Each row is followed by its class; each block has classes of its own.
[ 107  314  134  122 -351  422 -106  -81  196   60   14   58    7  324
  217  -27   22   11   97   16 -273  103   21   52  199  240 -716  -15
  572 -141  125  185]
L
[ -40  -10   46  205    5   97  -71  138  -33 -215 -230  204  273  332
  -62  371  284  277  199 -198  125  200  -53  106 -207    2  156  466
   46 -416  -88 -355]
J
[ 377   -2  -92   29 -186  -20 -345 -173   24  297  347 -326 -147  156
  -16  -49  -10  -89 -256 -420  -93 -286   28 -218  -39 -261  899   45
 -557 -529  164 -234]
J
[-190 -254  -31  268  212  176  -24  357 -145 -264 -148  195  325  320
  126  112  348   15  171 -182   44   53  -89   29 -383  143   71  569
 -109 -267   76 -293]
X
[-171  -59  104  152  146  192  -26  225  -60 -145 -249  109  313  628
  177  276  224  -43  302 -265  211  148  -12   -4 -204  197   19  566
  241 -501  173 -251]
F
[ 183  310  161  180 -299  481  -75   28  295   34  -68  167   62  291
  215   82   66  161   45  161 -312  253 -173  285   72   23 -598   77
  728  -83   91  239]
X
[ -33 -107  -47  189   22  203  -47  181  -60 -166 -279  162  187  385
   24  459  209  149  304 -201  139  185   10   19 -120   34  106  458
   81 -388  -33 -370]
H
[ 357   93  -29 -108 -207 -140 -294 -298   40  230  231 -449 -244  182
   -1  123 -225  -71 -296 -269    0 -142  157 -177  -37 -323  720   29
 -359 -626   77 -214]
F
[ 158  300   40  244 -180  452 -139 -107  259  -54   12   30  154  214
   14 -104    8  275 -135  251  -95  240 -145  203  174 -116 -370   28
  436   66   92  112]
A
[-378   71   10  -28   35 -168  731 -416  146 -151 -364 -352 -218   43
    7  282   76  161   32  203 -233  -32  327  -59  212   45 -225  117
 -110  400 -315 -214]
F
[ 140  364  132  111 -352  371  -88 -121  136   30   44   99  -14  246
  109  -78   14   25   37   65 -217  131   19   61  214  185 -767 -115
  553 -211   88  168]
L
[ -74  218  -30   31  131  287  307  -81  -59    7  271   51 -288 -517
 -609 -307   -7   42 -266  -97  455  295  163   36  127 -698  -62 -283
 -247 -214 -223 -503]
A
[ 185  346  136  117 -347  512 -167  -84  159   20  -13   52   67  378
  202   50   65  -37  127   55 -141  191  -21  107  314  117 -655   11
  614 -204  115  162]
H
[-383   92    0  -36    5 -254  781 -436  162 -158 -394 -292 -237    8
  -68  305   57  228   32  231 -252  -52  343  -33  223   56 -205  150
  -96  417 -349 -207]
F
[-200 -222    6  257  185   87   15  293 -122 -291 -245  218  270  331
  108  140  314   63  238 -112   29   -7  -71   22 -318  173   55  579
   26 -261   -4 -234]
L
[-242  -50   45  159   98  192   79  185  -50 -157 -220  183  317  542
  105  294  252   79  323 -212   96  221   26  -56 -245  205   49  557
  193 -356  135 -286]
W
[-103 -230   62  283  231   85  -72  290 -120 -376 -171  169  349  299
   81  114  320   26  262 -170  157    3  -96   38 -366  141  128  540
  -92 -294   27 -169]
F
[ -12  143   12    9  156  365  137  -29  -87   98  340 -108 -210 -423
 -564 -198  177 -228 -260 -259  359  304   92   16  -28 -770  -92 -386
 -292 -362 -218 -482]
X
[-429   73   36  -48   57 -180  719 -330   76 -258 -186 -374   17  -58
   41  440  120   57   72  224 -104  230  124 -146  196   -5 -162  249
  -25  363 -373 -265]
W
[-304   61   56  -74  -28 -206  651 -364  -28 -228 -168 -307    7  -67
   47  423   72   35   44  223 -172  227   44 -165  337   31 -136  267
  -27  235 -320 -274]
J
[  27  156   76   -6   -9  331  230 -109  132  214  340 -113 -225 -424
 -613 -115  161 -131  -93 -329  289  202  112    0   93 -843  104 -390
 -194 -265 -306 -448]
X
[ 232  314  128  216 -166  440 -149 -124  239  -57  -44  101  186  149
   37  -53   80  257  -54  203 -160  158 -184  221   86 -102 -426   46
  492  113   62  151]
J
[ 158  400  232  196 -311  487 -154   55  278   60 -101   88  133  436
  314    7   83  152    6  106 -151  260 -220  295  148   25 -484  239
  765 -201  129  150]
J
[-392   14   51 -108  -21 -199  731 -395  -33 -245 -162 -387   37  -35
  -22  341  106  -48   56  249 -193  200  136 -143  408    9 -130  138
 -105  348 -273 -183]
H
[ 200  328   72  219 -148  340 -187  -57  269  -11  -89   67  186  233
  145 -108  119  269  -53  159 -131  153 -144  202   72  -33 -455  156
  432  154   83  113]
Y
[-109 -107   13  187   44  178  -34   73    4 -214 -277  184  216  321
  -62  519  195  239  297 -162  110  324   19   43 -210   78   -6  400
  142 -291 -187 -329]
W
[ 168  339  152  163 -358  471  -92  -78  239   -1   43   53   18  356
  266  108   49   65  100  -11 -234  223  -16   83  211  172 -680    5
  571 -139  119  155]
P
[-169 -128   75  121   -2  204 -103  220  -68 -112 -192  143  294  593
  191  235  275  -15  359 -352  103  -27   49  -93 -247  212  112  587
  160 -429  201 -241]
T
[ 159  295  201  177 -346  391  -82  -50  275   -9  -76   51   92  350
  225   86  120  202   -7  102 -272  133 -161  254   82    2 -467  121
  690 -143  131  231]
T
[ 195  345  122   85 -359  497 -177  -85  156   63  -17    2    3  393
  197   76    5  -59  107   38 -194  174   26   99  287  169 -693    2
  614 -222  155  191]
H
[-384  135  -77 -111   29 -197  735 -418   86 -101 -335 -258 -207   42
   18  385  139  153   15  191 -235 -133  340  -66  309   51 -165  171
  -80  409 -275 -261]
H
[ -12  231   16   42  151  250  402 -132  -51   58  216  140 -351 -563
 -665 -258   27   41 -182 -210  352  246  217   36   27 -605 -175 -278
 -272 -202 -191 -418]
F
[ -17  236  -16   50  143  286  415 -123  -59   54  216  173 -429 -548
 -570 -288   36   26 -208 -191  383  289  214   13   95 -622 -160 -388
 -311 -116 -253 -486]
P
[-141    4   -1  161   69   75 -102  117  -41 -190 -215  104  257  399
  -12  448  280  223  218 -209  162  172   12   43 -162   88  -12  461
  101 -344 -129 -370]
A
[  27  171   77  -39  -28  366  193 -130   87  174  347 -115 -276 -445
 -596  -96  127 -155  -90 -396  293  125  134   37  126 -815  111 -435
 -246 -228 -249 -484]
J
[-375   72  107 -109  -16 -199  656 -369   17 -259 -191 -345   72  -20
   66  456  115   26   80  178 -140  217   91 -132  333   23 -104  288
  -31  292 -349 -269]
J
[ 270   59   67 -148 -343 -119 -270 -173   59  148  345 -448 -142  316
  101  119 -190 -121 -198 -243   78  -62   38 -113   49 -272  800 -301
 -218 -793  113 -161]
A
[ -21  -69  -46  194   67  174  -22  150   -2 -194 -292  222  204  371
  -12  462  211  192  292 -181  107  325  -66   77 -186   64  -31  480
  128 -263  -23 -365]
Y
[ 123  351  101  210 -104  435 -125 -134  286    7 -100   99  193  235
  129 -101   31  251 -143  229  -75  242 -146  220  176  -40 -417  158
  535  147   39  157]
L
[ 247  -25  -82  -14 -157  -51 -309 -146   40  207  335 -295 -144  201
  -20  -35  -58 -125 -221 -369   63 -207  100 -166 -129 -197  836 -135
 -518 -552  111 -196]
W
[ 357   79   98  -97 -391  -96 -175 -228  133  216  293 -341 -209  272
  101   63 -192  -59 -134 -281   22  -51   73 -175  136 -294  785 -360
 -202 -686   91 -140]
P
[ 307  107  105 -153 -320 -121 -189 -197  111  180  215 -473 -227  299
  151   62 -169 -162 -204 -285  171 -197   80 -144   87 -337  796 -323
 -156 -730  110 -167]
T
[-280  -99   85  139  139  175   12  250  -85 -126 -240  181  373  570
  180  241  271    8  279 -214  159  183  -49  -27 -211  203   30  636
  256 -436  102 -292]
L
[ 194  327  113  212 -256  377 -141   59  308  -39 -136  103  133  349
  217  120  111  241   21  211 -175  322 -229  309   68   -7 -513  261
  699 -128   83  178]
Y
[ 359  -95  -69  -29 -262   63 -406 -181   25  299  373 -327 -168  224
  -15  -95  -80 -175 -232 -432   74 -248   54 -216  -66 -296  895 -179
 -503 -641  197 -193]
T
[ -16  124   38   26    9  390  293 -118  112  166  358 -117 -332 -445
 -628 -166   64 -151 -119 -329  322  199  155    2   81 -783   69 -505
 -227 -248 -235 -458]
W
[ -34  278    4    4  151  300  343  -61  -27   63  230   56 -336 -534
 -631 -227   64  -37 -261 -213  416  321  217   75   49 -704 -163 -402
 -267 -239 -253 -500]
X
[-151  -60   86  128   85  259  -78  155  -60 -121 -202  168  327  575
  181  239  295   -3  286 -278  120   27  -10  -58 -211  162   38  612
  249 -352  197 -220]
T
[-391  107  -53  -22  -18 -141  701 -377  197 -162 -354 -273 -226   57
   19  373   67  241  -17  208 -255   31  326  -14  268   37 -244  102
  -76  512 -316 -247]
P
[  36  124   81   21  -33  332  275 -141  119  149  290 -125 -312 -444
 -632 -205   26 -109  -42 -318  349  166  208  -31  158 -803  102 -383
 -245 -279 -252 -431]
F
[ -21  126   81   -9  104  273  137  -81 -112   10  339 -175 -229 -475
 -548 -197  215 -207 -283 -232  343  185   51   60  -86 -790 -101 -376
 -260 -315 -240 -384]
T
[-372   35  -35 -163  -19  -91  620 -508  258 -141 -263 -414 -116  -21
  -75  583   59   89  -67  283 -294   45  244   31  349 -114 -259  -31
   68  486 -424 -174]
X
[-432  107  -31  -44   65 -259  698 -392  125 -177 -346 -340 -130   -5
  -24  395  182  139  -11  243 -297  -12  241  -58  225   33 -223  241
  -70  471 -409 -204]
L
[-423  118  -93  -88   38 -215  698 -382  122 -108 -384 -264 -252   37
    4  324   39  176  -22  235 -212  -29  353  -96  262   91 -192  150
  -81  391 -329 -255]
L
[ 281   -5  -37  -46 -184   11 -340 -150   85  215  367 -306 -130  165
  -30   67  -47 -121 -173 -426    9 -183  115 -162 -100 -266  820 -141
 -422 -560  107 -171]
W
[ 329  111  -63 -182 -256 -235 -289 -289  -22  234  298 -448 -210  100
  -23  152 -165  -59 -339 -283  -85 -251  185 -153    5 -317  786    5
 -450 -538   86 -193]
H
[ -22  162   20   -2   -8  254  272 -139   72  164  325 -146 -297 -426
 -608  -92  113 -176 -146 -319  301  194  139  -47  192 -747   81 -358
 -236 -335 -301 -463]
L
[ 303   -7  -46  -55 -241  -12 -341 -102   58  352  386 -321 -145  254
   33 -107  -29 -198 -189 -454   -4 -254  101 -205 -102 -247  852 -199
 -511 -634  179 -208]
X
[ 115  272  167  194 -253  465  -96   31  302   30  -95  153   91  366
  269   11   50  163  -22  236 -149  204 -232  294  114   41 -561   96
  838 -227   71  235]
L
[ 270  303   37  210 -112  411 -221 -127  287   -1  -33  124  238  158
   81  -67   57  327  -77  216  -76  253 -202  188   61 -103 -364  162
  424  190   92  124]
Y
[-196  -58   45   92  163  285 -102  229  -94 -105 -217  175  418  629
  182  290  279  -22  250 -219  191  151  -28   26 -132  125  124  647
  252 -395  236 -246]
H
[-430  -24   44 -100    2 -217  747 -348   21 -208 -147 -293   34  -42
   66  353   71   22   55  256 -210  170   84 -192  304   67 -144  203
   25  259 -268 -190]
L
[ 119  281  227  198 -333  369   13  -13  288  -29 -118  183  111  269
  218   35   37  304   75  241 -230  244 -172  285   90   18 -562  225
  775 -171   46  227]
F
[ 258   75  -39 -125 -196 -147 -388 -274  -19  287  305 -485 -147  228
   33   50 -160  -87 -328 -251   -4  -98   76 -199    0 -286  765   40
 -388 -525   39 -234]
A
[-147 -175   46  249  108   48  -60  234 -130 -344 -216  102  307  336
  135   71  337   70  184 -128   90 -121  -52    4 -343  123   69  570
  -39 -200   26 -214]
T
[-382  116  -41   -4   23 -177  730 -398  215 -139 -342 -303 -222   47
   40  332  108  253  -34  226 -206  -36  295  -41  255    4 -197   96
  -82  490 -361 -262]
P
[ -16  144   69  -22   68  303  164 -100 -116   46  312 -113 -307 -498
 -552 -235  159 -210 -224 -291  339  165  130   30  -39 -751 -143 -404
 -299 -243 -241 -430]
T

A new block, with new classes.
[  90   12  302  244  -81  -63  129  181 -102   33  462  588  216 -305
 -322  368   66   32   74  281 -115  283   97  131  445  -30 -249 -160
 -112  -69 -146  217]
M
[ 104    4 -189  124  397 -140  -71  556   86   35  641  123 -275  -22
  302  -22    4  215  -66  -54  494 -156 -279 -309  118   71  -65  -36
   19   30  235  284]
G
[   2  203  -92  -86   30  -49 -150 -213 -381  -15  -17 -188  -25  251
   72  -96  211   16   92 -440  237  365  139   39 -321    0 -246  272
 -134  -71  -87   51]
Z
[ -44  174 -170   43   27 -125 -225  -71   79  180 -272  -67   18  114
 -142 -227   52 -106   18 -222 -200  535  297  149 -324 -119  -56  185
 -100  -39 -306  -40]
C
[ -89  247   47 -119   88  -37 -204 -371 -280   98 -170 -139   47  188
   80  -56  351  159  182 -302    0  451   -3  234 -309  -83 -389  173
 -138  -38 -145  -95]
N
[  82   96  279   -5 -204   20   17  155  -54 -148  537  266  -44 -209
 -183  416  121   18   77   38  111  576   61  200  190  -70 -337  193
 -116 -127   21  249]
E
[  51  199  -84  -69   48 -107 -237 -215 -281 -122    6 -119  -64  246
   79 -156   92   45   86 -465  152  399  123  115 -308  -70 -282  347
 -187  -14  -88   57]
M
[ 126  126  244  -74 -105  -30  125  111 -203  -75  384  232 -176 -184
 -155  318  -87  -16   32  -21  237  477   -4   57  158  -63  -38  152
 -113 -145   68  173]
E
[ 271   -6 -330  119  497 -224   16  433   56    3  892  224 -387  -39
  431   33  180  500   66 -179  538   18 -264 -234  203   37 -105 -198
  -98 -163  348  174]
R
[-110  -68 -373 -204  -59   17  151  -50  160  125  202 -233 -256  -12
  -46 -290 -108  -36 -387 -273   19 -240  328 -165 -513  208  184   65
   15 -354  -82   69]
S
[-103  204   57  -99   89  -56 -195 -424 -396  146 -174 -208   17  232
  126  -85  277  144  145 -362   64  457   12  166 -356  -87 -332  181
 -231 -117 -136 -106]
V
[-155 -145 -236  -95  -59    4  243   45  -94  163  -24 -215 -191  -83
   -3 -205  -18 -102 -163 -301   81  -52  338 -320 -426  171  394 -116
  -17 -333  -13  196]
D
[  -5  195  -99  -53   46  -89 -184 -156 -303  -98  -20 -153  -77  220
  150  -70  132   63  150 -472  151  438   72   54 -336 -108 -199  268
 -171   11  -98  -23]
R
[ 276   26 -172  198  450 -173  -44  386   97 -127  652   97 -406   20
  327   11  111  340   41 -150  489 -156 -267 -224   88   32 -175 -101
 -145  -76  244  151]
B
[ -86  245   83  -80   91   -8 -203 -424 -300  161 -130 -140   18  215
  128  -49  310  118  179 -310   79  462   27  216 -344  -25 -414  234
 -185  -50 -143  -78]
G
[-288  -67 -145  -62   24  -64  269 -109   23  103 -155 -278   20   21
   70 -250   72  -57 -231  -95 -186   50  292  -21 -261   15  215  -19
 -234 -314 -184    7]
Z
[  62  145  260  -46 -158   -8  -26  185  -13 -146  536  244  -96 -196
 -153  417  136  114   53    4   72  646  107  215  144 -158 -260  186
 -130 -140   57  274]
N
[ 290   66 -126  154  398 -162 -104  237   58 -173  663  140 -317   63
  299   38   88  269   97 -158  489  -94 -305 -229  118   56 -316  -30
 -154  -75  202  143]
E
[-106  254 -150  -16   -1  -65 -247  -64    7  229 -250  -76   31  169
 -149 -200  110 -104   57 -198 -111  499  332  175 -324   -5  -49  157
   19 -102 -227   -6]
Z
[-210 -116 -212  -90  -77   56  211   16  -65  144  -29 -189 -129  -58
  -59 -234   51 -105 -197 -363   42   46  442 -260 -473  189  431 -134
  -14 -286   45  211]
U
[ 310   -4 -261  113  485 -184   23  374   35   -4  866  277 -325  -81
  378   92  188  419   62 -195  552   96 -177 -221  221   36  -17 -233
  -93 -131  382  203]
U
[ -92  219 -110   22   31  -21 -183  -29   62  273 -214  -52   40  150
 -123 -209   85  -84   70 -188  -80  490  285  115 -308   16  -33  181
   -9 -118 -229  -64]
S
[  27  204 -124  -69  -13  -59 -256 -194 -295    8    1 -158  -45  223
   79  -74  168   30  165 -390  144  433   60   69 -343  -78 -302  256
 -145  -61 -133  -33]
V
[ 172  193   27   64 -136  -39   92  -53  -77 -163  427  347 -171 -336
 -173  437   90  150   80 -197   88  574    6  -72   94  -58 -164   24
 -196  -98   -6    9]
R
[  14  211  -65 -121   23  -22 -176 -170 -279 -108  -56 -185    8  278
   47 -127  170   64  162 -368  119  393  101  130 -292  -91 -242  278
 -153    0  -93   19]
N
[-139  -61 -381 -215  -91   75  179  -38  160  132  189 -241 -246    8
   24 -244  -55  -25 -490 -264   38 -272  322 -136 -453  216  174  132
   -2 -348  -45   24]
S
[ 134  -21  310  175  -73  -18  153  154  -93   36  484  504  252 -300
 -357  345   77   69   81  314 -111  270   41  105  467  -41 -250 -177
  -71  -51  -88  250]
C
[  64   87  253   41 -182   13   23   79   -6 -142  449  237  -24 -205
 -168  379  109   65   48   89   -7  553  105  238  150 -131 -272  187
 -206  -51  -52  205]
G
[-164  -94 -358 -209  -96   25  139    4   69  105   99 -295 -307  -16
   64 -271   -8   24 -366 -294  -16 -176  290 -111 -490  131  147   92
   -7 -303   14  103]
C
[-214  -94 -264 -102  -86    1  181   70  -34  181  -77 -234 -156 -105
  -23 -245    7  -77 -152 -283   29   47  368 -276 -444  153  399 -115
   24 -317  -22  178]
D
[ 236  -16 -218  181  497 -215   25  516   64  -42  628  194 -115  -79
  338   19   92  240   24 -125  393  -89 -209 -285  269   21  -73  -56
  -63  -33  218  250]
U
[ -80 -199 -433   99   24  -25  265  -25  158  160  -62 -176  -65  -20
   43 -287   56  -12 -477 -275   58 -217  480 -147 -333  139  356  -72
 -218 -337 -186  -59]
D
[ 271   77 -268   63  452 -143  -30  321  -35  -77  857  214 -385  -55
  466  147  248  459   74 -235  600  132 -249 -204  229   41  -89 -180
  -83 -143  452  187]
Z
[-257 -116 -158  -47   -5  -38  267  -80    9  151 -123 -285  -57    0
   97 -280  184   55 -205 -124 -148   78  260  -47 -266    0  166  -32
 -238 -312 -101   22]
C
[  20  192 -106  -37   -4  -87 -174 -182 -257  -48  -79  -81   -9  152
   60 -138   74   -7   95 -380   47  451  161   73 -268  -48 -212  300
 -186  -50 -148   24]
M
[ 307    2 -278  119  455 -177  -28  348   26   67  822  267 -278 -102
  377   82  209  439  109  -97  448  124 -255 -212  268   34 -101 -240
 -116 -222  337  178]
V
[  82    5 -257   97  315 -117  -78  546  -47   47  621   98 -320  -14
  364   54   66  284  -67  -95  476 -164 -336 -342  127   33  -88  -91
    5  -10  266  171]
V
[  76  -16 -213   59  333 -125  -27  552  -45   18  624   42 -360  -59
  409   31   95  301 -103 -123  530 -121 -336 -322  135   -4 -101  -25
    7   10  315  212]
C
[-112 -166 -437   17   18   46  283  -32  112  177   79 -217 -193   44
   85 -269  104  101 -436 -354  177 -220  437 -196 -416  190  316  -47
 -175 -356  -56  -63]
S
[ 143  174  146   12 -124  -50   55  -83  -78 -108  433  300  -56 -371
  -81  460  159  191  145  -74  107  714   10   42  212 -115 -189    6
 -174 -163   36   75]
D
[-250 -119 -132  -12   68  -97  281   -3  123  164  -73 -204   -3   -2
   26 -231   56  -56 -286 -100 -160   42  339  -66 -250    0  259  -39
 -244 -286 -175   58]
U
[-114  222   64  -83   99  -29 -163 -357 -404  161 -181 -190   15  196
  126  -36  350  140  179 -376  139  495   36  167 -320   -5 -340  196
 -127  -91  -68  -46]
Z
[ 154  219  200 -111 -198   41   65   -7 -257 -196  359  249 -139 -224
 -202  331 -126   -7   17  -82  235  516  -10   36  135  -46  -53  154
 -114  -71   71   98]
E
[  -5   86  195   31 -246  -15   26  164  -26 -129  403  244  -80 -159
 -112  375   96   73   -8   22  -15  500  117  211  186 -125 -283  239
 -144  -82    5  184]
M
[-112  214   72 -134  160  -50 -142 -374 -360  133 -104 -206  -35  187
  134  -53  312  111   69 -483  194  476   68  121 -403  -54 -293  204
 -212  -68  -69  -46]
U
[ 108   16 -257  113  367 -137  -38  566   57    2  582   51 -353  -22
  371   24  109  293  -59 -123  480 -147 -287 -296   97   49  -70  -76
   30   12  274  202]
B
[-212 -112 -337  -66  -66   -2  249  110  -33  144  -30 -194 -214  -55
   -1 -271  -70  -69 -225 -349   18  -17  367 -277 -470  160  458  -91
  -27 -304  -28  110]
R
[-187 -109 -309  -61  -76   17  221   24    8   93 -118 -198 -142 -100
  -43 -258  -81  -91 -168 -321   -7   30  360 -279 -443  184  417 -111
  -27 -285  -36  124]
E
[   1  191  -65 -123   57  -66 -181 -202 -412  -61  -14 -229   -8  253
   74 -118  157   27  153 -415  207  408   94  114 -344  -58 -281  281
 -143   -6 -113   53]
Z
[ 107   24  294  142 -105    2  147  135 -160  -26  398  453  181 -266
 -360  341   48    4  156  235  -55  277   35   61  345   21 -206 -166
  -63  -46 -101  230]
E
[-117  203   72  -98   49  -34 -226 -285 -344  152 -166 -185    5  213
   95  -73  300  106  156 -320   42  485  -14  198 -309  -66 -318  240
 -125  -89  -75  -43]
V
[ -90  257   66 -126   36  -30 -176 -415 -348  119 -212 -176   11  177
  127  -21  316   73  150 -421  122  594   29  109 -320   -5 -356  289
 -165 -112  -94  -48]
E
[ -21  249   47  -35   36  -73 -241 -314 -331  -10  -66 -119   47   85
   -7 -125  310   86  194 -408   60  625  164   75 -326  -90 -312  167
 -216  -91 -127   83]
C
[-105  211 -126   40  -56  -64 -266  -52   17  287 -279  -40  102  137
 -131 -197   82 -129   94 -149 -163  593  271  138 -281  -40  -31  149
  -26 -146 -257  -50]
V
[ 282   48 -313  115  473 -213   14  437   49   23  899  284 -363  -96
  439   46  200  455   37 -144  540  105 -250 -217  260   37  -58 -187
  -97 -207  351  155]
R
[  66    9 -205  137  323 -113  -86  502  -29   58  568  103 -217    9
  336  -13  126  316   16  -18  420 -100 -321 -271  183   34  -94 -146
   -4  -34  263  159]
V
[-165  -67 -430 -207  -97    9   89    6   60  166  117 -274 -250  -21
   65 -240  -72  -29 -376 -304    4 -180  267 -185 -507  162  166   75
    6 -356  -40   70]
V
[ -95  273   36 -113   57  -31 -221 -488 -404   86 -193 -177   67  148
  114  -78  304  140  230 -368   59  502   22  114 -381  -41 -352  182
 -176    7 -150  -53]
G
[ -39  328   77   -7    7  -72 -244 -298 -355  -62 -104  -73  113   89
  -45  -61  254   11  238 -423   49  770  162   67 -309 -111 -306  213
 -277  -49 -221   14]
R
[-159  -63 -371 -213  -25   28  159  -19  143  128  143 -272 -260  -24
   26 -248  -96  -22 -397 -302   16 -185  304 -192 -509  164  206   77
  -28 -308  -70   53]
S
[ 190  240  134   19  -61  -39   16 -174  -11 -138  415  360 -160 -424
 -165  448   96  150  168 -140   49  720   20  -39   89  -74 -131  -21
 -212 -116   44  108]
G
[  80  -47 -221  115  342  -92   21  541   12   97  564  113 -264  -83
  328  -27  152  306 -110   -8  410 -153 -269 -299  216   48  -37 -157
    9  -19  291  202]
C
[  86   27  284  135  -32  -59  159  162 -223   30  477  467  188 -331
 -359  355   41    9  115  256  -54  274   78   57  338  -15 -144 -250
  -63  -75 -132  274]
Z
[  72   84  266   10 -187  -28   17  186  -49 -133  540  247   -8 -230
 -157  405  114   66   39   60   91  585   94  223  218 -146 -271  190
 -124 -125  -14  247]
D
[ -55  198  -10  -77  116  -83 -127 -303 -277  127 -121 -129  -15  181
   48  -92  216   37  118 -378  112  435    8  122 -334    1 -337  234
 -147  -85 -173  -55]
E
[  71    0 -184  113  366 -111    6  616    1  107  572   57 -340  -11
  354   25  128  280  -64  -85  536 -129 -307 -302  123   98  -87  -50
   57  -38  300  240]
B
[ -69 -145 -452   37   48   38  297  -73  170  102  -18 -152 -129   26
   -4 -284   86   49 -539 -319   44 -280  462 -143 -367  166  329  -73
 -257 -339 -129  -76]
N
[-114  203   35  -97   50  -49 -180 -368 -305  122 -124 -135  -34  171
  143  -81  302  134   63 -383   82  464   35  199 -314  -18 -405  283
 -182 -102  -90  -65]
M
[ 165  221  145   18 -118  -10   55   -6  -28 -185  429  304 -221 -391
 -143  523  130  125  101 -174  113  603  -71  -26  106  -58 -213   67
 -117  -89   88   87]
B
[-284  -48 -136  -65   67  -79  290  -93   98  236  -95 -239  -40  -16
   87 -278   86  -53 -211  -39 -138  105  276  -68 -282   18  220  -24
 -276 -367 -202   33]
G
[ 167  175  102   42 -149  -15   81  -80 -105 -124  455  344 -169 -335
 -173  444  135  168   93 -183  136  621   23  -42   99  -31 -169    6
 -179 -154   53   54]
R
[ -98  182    4  -58   85  -64 -136 -342 -268  167 -123 -155  -10  222
   91 -109  348  146   81 -344   53  442   60  199 -330  -33 -341  207
 -201 -109 -160 -114]
R
[ -60  323   26  -62   56  -45 -241 -357 -358  -16 -125 -130   59  153
    2 -125  249   53  258 -458  128  691  128   48 -375  -25 -333  174
 -223  -86 -154   19]
E
